Below is a small trained network, with its code and all its weights. Each question gives an input and a target symbol and asks what happens when units are switched off, that is, made to give their printed mean instead of their output.

import numpy as np


def w(rows, s, z=0):
    codes = np.array(rows[::2]) - 128.0
    scale = np.full(codes.shape[1], s)
    scale[-1] = z or s
    return codes * scale


def f(y):
    return y / 2 * (1 + np.tanh(0.7978845608 * (y + 0.044715 * y**3)))


def softmax(a):
    e = np.exp(a - a.max(-1, keepdims=True))
    return e / e.sum(-1, keepdims=True)


def log_softmax(a):
    a = a - a.max(-1, keepdims=True)
    return a - np.log(np.exp(a).sum(-1, keepdims=True))


def net(x, mask):
    ids = ['αβγεζθμστψ'.index(c) for c in x.split()]
    T = len(ids)
    res = E[ids] + P[:T]
    u = 0
    for l in range(2):
        r = res
        for j in range(3):
            rows = slice(2 * j, 2 * j + 2)
            q, k, v = (r @ M[l][rows].T for M in (Q, K, V))
            z = softmax(np.where(np.tri(T) > 0, q @ k.T / 2**0.5, -1e9)) @ v
            o = O[l][rows]
            res = res + np.where(mask[u + j], z, o[:, -1]) @ o[:, :-1]
        u += 3
        y = f(res @ A[l][:, :-1].T + A[l][:, -1])
        res = res + np.where(mask[u : u + 4], y, B[l][:, -1]) @ B[l][:, :-1]
        u += 4
    return log_softmax(res[-1] @ U[:, :-1].T + U[:, -1])


Q, K, V, O, A, B = {}, {}, {}, {}, {}, {}
E = w([
[182,156,137,165,150,165,171,81,139],'α',
[138,124,53,103,186,208,153,183,129],'β',
[138,207,93,175,110,170,175,70,154],'γ',
[166,220,204,219,68,96,91,44,97],'ε',
[85,154,164,130,120,176,139,77,180],'ζ',
[92,174,176,157,150,191,143,65,74],'θ',
[146,161,174,122,110,112,94,172,213],'μ',
[74,243,99,105,112,163,183,152,53],'σ',
[79,168,247,158,212,11,173,140,109],'τ',
[163,181,178,68,75,171,203,66,97],'ψ',
],0.015)
P = w([
[130,61,93,126,125,124,128,129,120],'0',
[141,109,90,92,156,128,121,90,116],'1',
[153,131,74,71,164,126,89,61,133],'2',
[153,148,136,104,148,164,113,119,135],'3',
[140,142,180,177,103,171,142,151,138],'4',
[133,177,168,83,167,188,116,128,141],'5',
[160,189,107,10,187,173,40,90,127],'6',
[175,220,150,116,180,172,110,83,171],'7',
[161,194,218,211,111,182,140,128,151],'8',
],0.011)
Q[0] = w([
[91,110,200,254,52,214,215,247,125],'0.h1',
[39,33,166,32,28,107,121,125,58],'0.h1',
[108,183,201,93,132,245,178,83,181],'0.h2',
[80,43,126,68,11,115,155,135,126],'0.h2',
[118,192,144,224,103,200,164,185,191],'0.h3',
[131,217,58,67,182,109,33,56,164],'0.h3',
],0.0083)
K[0] = w([
[180,198,70,50,210,86,68,23,150],'0.h1',
[178,16,2,231,105,60,144,100,101],'0.h1',
[160,204,213,106,107,70,109,106,75],'0.h2',
[178,23,57,174,155,110,100,163,158],'0.h2',
[145,227,161,33,235,123,92,100,161],'0.h3',
[125,121,215,173,124,180,207,214,129],'0.h3',
],0.0094)
V[0] = w([
[1,114,120,180,157,203,101,99,104],'0.h1',
[164,84,177,76,156,183,154,35,171],'0.h1',
[31,146,60,158,173,128,163,118,141],'0.h2',
[94,144,112,73,142,124,227,125,178],'0.h2',
[178,74,212,150,229,153,135,156,9],'0.h3',
[33,100,178,11,89,57,112,94,123],'0.h3',
],0.0086)
O[0] = w([
[1,82,108,208,124,160,80,138,102,143],'0.h1',
[134,44,116,96,139,111,113,61,120,253],'0.h1',
[131,144,193,209,134,183,171,119,167,74],'0.h2',
[58,88,187,59,107,148,210,149,123,125],'0.h2',
[210,53,192,174,107,138,126,183,64,173],'0.h3',
[98,159,144,25,146,152,33,141,98,78],'0.h3',
],0.011,0.006)
A[0] = w([
[71,52,146,150,134,24,112,200,254,1],'0.n1',
[130,76,106,122,146,39,119,140,155,100],'0.n2',
[101,89,43,128,109,128,215,127,214,35],'0.n3',
[135,133,108,170,197,93,130,159,147,108],'0.n4',
],0.0069,0.0041)
B[0] = w([
[144,253,166,57,101,132,174,63,162,144],'0.n1',
[245,113,164,127,98,32,173,124,163,155],'0.n2',
[84,175,31,46,144,26,153,62,129,250],'0.n3',
[95,186,60,223,253,67,120,107,108,154],'0.n4',
],0.0072,0.0017)
Q[1] = w([
[107,166,109,170,175,118,113,112,53],'1.h1',
[87,158,112,153,68,92,111,188,98],'1.h1',
[97,97,95,108,174,133,111,149,94],'1.h2',
[96,129,97,86,143,118,88,221,155],'1.h2',
[82,174,148,126,146,3,46,208,153],'1.h3',
[106,113,118,137,78,1,99,209,156],'1.h3',
],0.0083)
K[1] = w([
[115,134,141,95,191,134,121,161,162],'1.h1',
[113,87,110,159,205,86,136,121,115],'1.h1',
[122,159,154,152,103,71,132,172,122],'1.h2',
[92,121,156,126,103,66,129,72,69],'1.h2',
[141,111,85,113,62,182,175,194,174],'1.h3',
[75,47,1,115,71,163,165,154,145],'1.h3',
],0.0076)
V[1] = w([
[129,81,181,126,174,94,135,141,189],'1.h1',
[111,81,147,140,152,106,77,165,254],'1.h1',
[117,155,175,153,123,115,127,71,120],'1.h2',
[144,158,202,155,99,86,104,58,126],'1.h2',
[132,157,109,149,70,175,89,57,88],'1.h3',
[102,148,116,150,125,52,107,147,92],'1.h3',
],0.0085)
O[1] = w([
[129,98,140,120,217,154,140,117,177,115],'1.h1',
[176,78,146,93,186,180,120,86,237,1],'1.h1',
[133,164,157,91,57,185,170,63,75,171],'1.h2',
[158,191,180,173,143,146,112,2,86,165],'1.h2',
[111,142,64,166,117,69,111,131,111,163],'1.h3',
[179,148,144,99,135,104,68,176,121,150],'1.h3',
],0.0068,0.0061)
A[1] = w([
[108,154,156,139,140,150,66,151,165,93],'1.n1',
[114,110,77,59,126,136,188,129,127,111],'1.n2',
[40,143,117,158,203,2,163,81,143,2],'1.n3',
[61,83,169,101,157,126,158,126,146,64],'1.n4',
],0.0083,0.0048)
B[1] = w([
[180,226,101,220,155,250,249,139,43,125],'1.n1',
[113,130,137,131,114,137,138,204,195,221],'1.n2',
[220,104,175,138,1,223,75,152,122,254],'1.n3',
[142,118,53,99,123,168,47,158,134,173],'1.n4',
],0.0075,0.0052)
U = w([
[165,109,136,164,130,104,231,62,141,121],'α',
[137,119,110,155,148,121,145,179,164,191],'β',
[144,172,110,144,71,176,165,90,164,2],'γ',
[162,192,98,153,137,93,90,118,121,135],'ε',
[84,107,119,111,110,154,65,64,183,112],'ζ',
[67,83,138,192,133,133,112,81,101,85],'θ',
[118,209,165,116,181,102,142,78,236,235],'μ',
[66,253,143,184,144,152,166,147,138,111],'σ',
[168,154,222,117,137,174,106,152,126,159],'τ',
[107,106,137,33,81,67,137,96,78,116],'ψ',
],0.0066,0.0051)

Each question gives the input, a string of symbols that net reads in full, and the target symbol t.
The units are the heads (2 rows each of Q, K, V and O) and the neurons (one row each of A and B). Each row of codes is followed by its name. A weight is (code - 128) times the scale printed after its matrix; where a second scale follows, it is the last column's (O, A, B and U).
mask holds one flag per unit, layer by layer, with each layer's heads first. A switched-off unit (its flag False) gives its mean, the last column of its rows in O or B, instead of its output. The means were averaged over made-up inputs and are rounded, as every weight is.
A unit's drop is (log p(t) with every unit on - log p(t) with that unit switched off) / (log p(t) with every unit on - log p(t) with every unit switched off).
The circuit of an input: a set's keep is (log p(t) with only the set's units on - log p(t) with every unit switched off) / (log p(t) with every unit on - log p(t) with every unit switched off). Starting from the 12 units with the biggest drops (on a tie, the unit counted first), units are removed one at a time, each time the one whose removal leaves the highest keep (on an exact tie, the one counted first), for as long as the keep stays at least 0.8.
units of the circuit, in order: the units of the circuit, biggest drop first
unit that matters most: the unit with the biggest drop
top k neurons: the k neurons with the biggest drops, biggest first
which heads matter: for each layer, one digit per head in row order, 1 if its drop is at least 0.15 and else 0, layers parted by /
input γ σ β, target γ: which heads matter	011 / 000
input γ θ τ μ α ψ θ θ, target ψ: unit that matters most	0.h2
input β μ θ μ β γ σ, target σ: units of the circuit, in order	0.h1, 0.h2
input α ζ ψ ζ ζ, target ψ: units of the circuit, in order	0.h1, 0.h2
input σ ζ τ τ ζ, target τ: units of the circuit, in order	0.h3, 1.h3
input ζ ζ ψ γ, target ψ: which heads matter	110 / 000
input σ θ μ ε ψ α α, target ψ: units of the circuit, in order	0.h1, 1.h1
input ε τ γ, target τ: units of the circuit, in order	0.h3, 1.h3
input ε μ α α, target ε: which heads matter	010 / 001
input γ ζ γ, target γ: top 2 neurons	1.n3, 0.n3
input σ μ β θ θ ζ θ β, target θ: which heads matter	100 / 000
input γ τ ζ σ, target τ: units of the circuit, in order	1.h3, 0.h3, 0.h2
input ε σ β α β, target ε: units of the circuit, in order	0.h2, 1.h3
input ψ α τ α, target τ: units of the circuit, in order	1.h3, 0.h3
input β α ζ α θ μ ψ σ μ, target ψ: unit that matters most	0.h1
input γ μ θ μ σ β θ, target σ: which heads matter	100 / 000
input ε ζ ε γ β β μ α μ, target μ: which heads matter	101 / 000
input ζ θ γ, target ζ: which heads matter	101 / 100
input ε ζ μ θ γ τ τ ε, target τ: which heads matter	001 / 100
input θ τ σ, target τ: unit that matters most	0.h3
input τ μ μ, target τ: units of the circuit, in order	0.h3, 0.h1
input θ θ α, target θ: units of the circuit, in order	0.h1, 0.h3
input γ γ α, target γ: top 2 neurons	1.n3, 0.n3
input α τ μ θ τ ψ ζ τ, target ψ: which heads matter	111 / 000
input μ μ β γ, target μ: which heads matter	101 / 100
input ε β β β τ, target τ: which heads matter	000 / 000
input τ α ψ, target τ: which heads matter	101 / 001
input σ θ τ μ ε β, target ε: unit that matters most	0.h2
input μ α γ, target μ: units of the circuit, in order	0.h1, 0.h3, 1.h1
input ε μ γ θ ε θ, target ε: which heads matter	010 / 001
